Below is a small trained network, with its code and all its weights. Each question gives an input and a class and asks what happens when units are switched off, that is, made to give their printed mean instead of their output.

import numpy as np


def w(rows, s, z=0):
    codes = np.array(rows[::2]) - 128.0
    scale = np.full(codes.shape[1], s)
    scale[-1] = z or s
    return codes * scale


def f(y):
    return y / 2 * (1 + np.tanh(0.7978845608 * (y + 0.044715 * y**3)))


def log_softmax(a):
    a = a - a.max(-1, keepdims=True)
    return a - np.log(np.exp(a).sum(-1, keepdims=True))


def net(x, mask):
    res = np.array(x, float).reshape(1, 5) / 4 @ E
    y = f(res @ A[0][:, :-1].T + A[0][:, -1])
    res = res + np.where(mask, y, B[0][:, -1]) @ B[0][:, :-1]
    return log_softmax(res[-1] @ U[:, :-1].T + U[:, -1])


A, B = {}, {}
E = w([
[167,147,114,160,117,184,44,193,69,151,185],'x0',
[104,237,35,81,222,88,12,48,168,147,152],'x1',
[208,123,200,141,190,155,104,123,153,48,163],'x2',
[104,34,175,2,148,175,97,115,124,185,165],'x3',
[60,56,190,39,119,65,128,64,147,144,76],'x4',
],0.0094)
A[0] = w([
[1,145,121,112,26,113,169,140,116,205,76,207],'N0',
[144,89,138,132,118,177,135,177,150,171,168,83],'N1',
[135,97,161,128,112,198,155,204,101,140,170,245],'N2',
[168,113,223,140,138,101,205,172,108,58,68,216],'N3',
[87,112,137,57,203,78,96,14,179,156,104,193],'N4',
[186,86,169,126,112,198,130,173,97,105,166,254],'N5',
],0.009,0.0016)
B[0] = w([
[138,36,36,118,67,71,146,139,53,118,88,244],'N0',
[133,72,111,103,139,138,91,148,144,184,154,168],'N1',
[147,56,120,123,92,156,105,110,111,175,183,207],'N2',
[172,101,177,179,100,142,181,60,197,82,72,212],'N3',
[10,177,113,2,172,83,118,55,137,51,153,250],'N4',
[186,82,208,89,238,205,100,110,160,170,163,207],'N5',
],0.011,0.014)
U = w([
[180,113,159,121,152,181,83,161,134,141,190,42],'0',
[126,97,71,139,66,95,160,173,69,151,91,106],'1',
[45,147,127,84,161,97,117,77,152,91,135,145],'2',
[200,250,50,182,148,142,75,183,144,105,172,250],'3',
[166,127,194,173,96,144,182,115,192,89,74,67],'4',
],0.012,0.002)

Each question gives the input, the list of numbers given to net, and the class t.
The units are the neurons (one row each of A and B). Each row of codes is followed by its name. A weight is (code - 128) times the scale printed after its matrix; where a second scale follows, it is the last column's (A, B and U).
mask holds one flag per neuron, in row order. A switched-off neuron (its flag False) gives its mean, the last column of its row in B, instead of its output. The means were averaged over made-up inputs and are rounded, as every weight is.
A unit's drop is (log p(t) with every unit on - log p(t) with that unit switched off) / (log p(t) with every unit on - log p(t) with every unit switched off).
The circuit of an input: a set's keep is (log p(t) with only the set's units on - log p(t) with every unit switched off) / (log p(t) with every unit on - log p(t) with every unit switched off). Starting from all 6 units, units are removed one at a time, each time the one whose removal leaves the highest keep (on an exact tie, the one counted first), for as long as the keep stays at least 0.8.
units of the circuit, in order: the units of the circuit, biggest drop first
unit that matters most: the unit with the biggest drop
top k neurons: the k neurons with the biggest drops, biggest first
drop when u is switched off: that unit's drop, to one decimal
input [0,-4,6,6,6], class 0: top 2 neurons : N5, N2
input [1,-3,-2,-3,-3], class 4: units of the circuit, in order : N0, N4
input [-2,-2,-4,-7,8], class 1: unit that matters most : N0
input [5,7,-8,-4,-1], class 3: top 4 neurons : N2, N4, N3, N1
input [-8,-5,-4,3,6], class 1: top 2 neurons : N0, N5
input [-1,-7,4,7,2], class 0: top 3 neurons : N5, N2, N1
input [4,6,-1,5,-7], class 3: top 3 neurons : N5, N4, N2
input [6,-4,-5,3,-2], class 0: drop when N5 is switched off : 0.8
input [6,-5,-1,-8,-5], class 0: drop when N2 is switched off : 0.1
input [-7,0,-8,7,-5], class 1: drop when N0 is switched off : 1.2
input [1,-1,8,-5,-4], class 4: drop when N3 is switched off : 2.2
